Below is a small trained network, with its code and all its weights. Each question gives an input and a target symbol and asks what happens when units are switched off, that is, made to give their printed mean instead of their output.

import numpy as np


def w(rows, s, z=0):
    codes = np.array(rows[::2]) - 128.0
    scale = np.full(codes.shape[1], s)
    scale[-1] = z or s
    return codes * scale


def f(y):
    return np.maximum(y, 0)


def softmax(a):
    e = np.exp(a - a.max(-1, keepdims=True))
    return e / e.sum(-1, keepdims=True)


def log_softmax(a):
    a = a - a.max(-1, keepdims=True)
    return a - np.log(np.exp(a).sum(-1, keepdims=True))


def net(x, mask):
    ids = ['ΞΨΩγδζλ'.index(c) for c in x.split()]
    T = len(ids)
    res = E[ids] + P[:T]
    u = 0
    for l in range(2):
        q, k, v = (res @ M[l].T for M in (Q, K, V))
        z = softmax(np.where(np.tri(T) > 0, q @ k.T / 2**0.5, -1e9)) @ v
        res = res + np.where(mask[u], z, O[l][:, -1]) @ O[l][:, :-1]
        u += 1
        y = f(res @ A[l][:, :-1].T + A[l][:, -1])
        res = res + np.where(mask[u : u + 8], y, B[l][:, -1]) @ B[l][:, :-1]
        u += 8
    return log_softmax(res[-1] @ U[:, :-1].T + U[:, -1])


Q, K, V, O, A, B = {}, {}, {}, {}, {}, {}
E = w([
[133,95,72,201,203],'Ξ',
[176,122,142,138,114],'Ψ',
[163,99,150,134,121],'Ω',
[189,126,158,99,102],'γ',
[194,195,255,163,167],'δ',
[152,110,146,115,139],'ζ',
[140,129,159,115,150],'λ',
],0.014)
P = w([
[119,219,69,118,134],'0',
[70,122,116,95,62],'1',
[149,179,81,134,124],'2',
[79,98,140,94,76],'3',
[175,155,82,158,122],'4',
[80,76,157,98,87],'5',
[197,124,85,168,130],'6',
[86,46,175,102,88],'7',
[214,102,98,182,153],'8',
[105,39,179,95,81],'9',
[254,80,103,178,154],'10',
],0.0095)
Q[0] = w([
[44,202,147,149,44],'0.h0',
[229,197,5,193,168],'0.h0',
],0.024)
K[0] = w([
[198,181,115,126,38],'0.h0',
[37,139,4,152,89],'0.h0',
],0.029)
V[0] = w([
[107,158,217,164,144],'0.h0',
[2,212,61,108,99],'0.h0',
],0.009)
O[0] = w([
[85,227,150,253,52,162],'0.h0',
[247,41,247,65,159,5],'0.h0',
],0.0043,0.0022)
A[0] = w([
[21,86,175,25,167,4],'0.n0',
[64,207,6,51,153,105],'0.n1',
[59,26,161,89,175,115],'0.n2',
[69,182,141,45,87,48],'0.n3',
[23,80,166,16,136,28],'0.n4',
[139,123,150,214,211,107],'0.n5',
[79,93,84,61,42,84],'0.n6',
[82,165,129,183,91,33],'0.n7',
],0.013,0.003)
B[0] = w([
[100,149,171,123,255,138],'0.n0',
[88,152,141,221,116,148],'0.n1',
[103,103,117,202,129,172],'0.n2',
[110,104,131,46,183,150],'0.n3',
[123,92,218,153,231,146],'0.n4',
[171,130,80,75,135,253],'0.n5',
[160,42,181,150,115,173],'0.n6',
[80,129,149,47,126,187],'0.n7',
],0.021,0.0057)
Q[1] = w([
[6,53,207,205,127],'1.h0',
[182,252,90,90,156],'1.h0',
],0.03)
K[1] = w([
[132,64,3,175,211],'1.h0',
[88,221,227,92,116],'1.h0',
],0.024)
V[1] = w([
[179,185,254,172,94],'1.h0',
[177,106,93,196,124],'1.h0',
],0.0098)
O[1] = w([
[33,2,189,209,52,1],'1.h0',
[246,183,239,217,41,57],'1.h0',
],0.0048,0.0064)
A[1] = w([
[60,75,182,82,38,95],'1.n0',
[151,182,150,85,174,184],'1.n1',
[110,9,68,201,69,138],'1.n2',
[161,114,34,142,71,90],'1.n3',
[143,185,165,64,81,135],'1.n4',
[43,84,82,124,93,205],'1.n5',
[110,97,59,157,42,244],'1.n6',
[53,213,82,255,165,138],'1.n7',
],0.012,0.011)
B[1] = w([
[87,172,107,73,127,180],'1.n0',
[146,120,101,146,79,246],'1.n1',
[138,222,76,155,150,183],'1.n2',
[66,133,155,116,127,197],'1.n3',
[114,102,184,171,133,185],'1.n4',
[153,116,163,164,108,214],'1.n5',
[143,5,114,103,66,201],'1.n6',
[170,160,192,150,154,168],'1.n7',
],0.026,0.013)
U = w([
[254,65,178,164,88,232],'Ξ',
[160,65,5,86,76,124],'Ψ',
[99,160,77,201,126,1],'Ω',
[170,154,150,13,188,94],'γ',
[69,116,212,63,87,26],'δ',
[51,93,111,194,228,98],'ζ',
[99,33,178,112,238,55],'λ',
],0.0044,0.0055)

Each question gives the input, a string of symbols that net reads in full, and the target symbol t.
The units are the heads (2 rows each of Q, K, V and O) and the neurons (one row each of A and B). Each row of codes is followed by its name. A weight is (code - 128) times the scale printed after its matrix; where a second scale follows, it is the last column's (O, A, B and U).
mask holds one flag per unit, layer by layer, with each layer's heads first. A switched-off unit (its flag False) gives its mean, the last column of its rows in O or B, instead of its output. The means were averaged over made-up inputs and are rounded, as every weight is.
A unit's drop is (log p(t) with every unit on - log p(t) with that unit switched off) / (log p(t) with every unit on - log p(t) with every unit switched off).
The circuit of an input: a set's keep is (log p(t) with only the set's units on - log p(t) with every unit switched off) / (log p(t) with every unit on - log p(t) with every unit switched off). Starting from the 12 units with the biggest drops (on a tie, the unit counted first), units are removed one at a time, each time the one whose removal leaves the highest keep (on an exact tie, the one counted first), for as long as the keep stays at least 0.8.
units of the circuit, in order: the units of the circuit, biggest drop first
unit that matters most: the unit with the biggest drop
top k neurons: the k neurons with the biggest drops, biggest first
k most important neurons of layer l: the k neurons of layer l with the biggest drops, biggest first
input λ Ψ Ψ Ω Ξ Ξ δ δ ζ γ, target δ: units of the circuit, in order => (0.h0, 0.n7, 1.n0)
input δ Ξ γ δ Ω Ψ Ω ζ, target δ: top 3 neurons => (0.n7, 1.n0, 0.n5)
input Ξ Ω λ ζ δ δ δ Ξ δ λ, target δ: units of the circuit, in order => (0.h0, 0.n7)
input ζ Ψ λ λ Ω ζ Ω Ω Ξ δ, target δ: unit that matters most => 0.n7
input Ψ ζ ζ Ψ γ Ψ, target Ψ: top 2 neurons => (1.n6, 1.n0)
input λ Ω Ω λ, target λ: units of the circuit, in order => (0.n0, 0.n4)
input Ω Ω γ λ, target λ: top 3 neurons => (0.n0, 0.n3, 0.n4)
input ζ δ Ψ Ξ γ δ, target δ: units of the circuit, in order => (0.h0, 0.n7)
input γ λ Ψ γ ζ γ, target γ: 2 most important neurons of layer 1 => (1.n0, 1.n6)
input Ψ Ξ Ξ λ ζ δ λ Ψ, target δ: units of the circuit, in order => (0.h0, 0.n7, 1.n0)
input Ω Ψ γ Ω, target Ω: units of the circuit, in order => (1.n2, 1.h0, 0.n6, 0.n5)
input Ξ δ Ξ Ξ δ δ ζ ζ, target δ: top 3 neurons => (0.n7, 1.n0, 1.n4)
input γ Ω Ψ ζ, target ζ: top 3 neurons => (0.n2, 0.n6, 0.n0)
input Ξ Ξ Ψ δ δ Ξ Ψ λ Ψ γ γ, target Ψ: unit that matters most => 1.h0
input Ω δ γ λ δ Ψ ζ Ω, target δ: top 2 neurons => (0.n7, 1.n0)
input Ω γ γ δ ζ ζ Ω δ ζ δ δ, target Ψ: top 3 neurons => (0.n5, 0.n7, 1.n1)
input Ξ γ Ω δ Ω δ λ Ω, target δ: 2 most important neurons of layer 0 => (0.n7, 0.n1)
input Ψ ζ Ψ γ, target γ: 3 most important neurons of layer 1 => (1.n0, 1.n2, 1.n1)
input Ψ Ξ λ λ Ω Ψ Ψ ζ λ, target Ψ: 2 most important neurons of layer 0 => (0.n5, 0.n4)
input Ω ζ ζ ζ, target ζ: most important neuron of layer 0 => (0.n2)
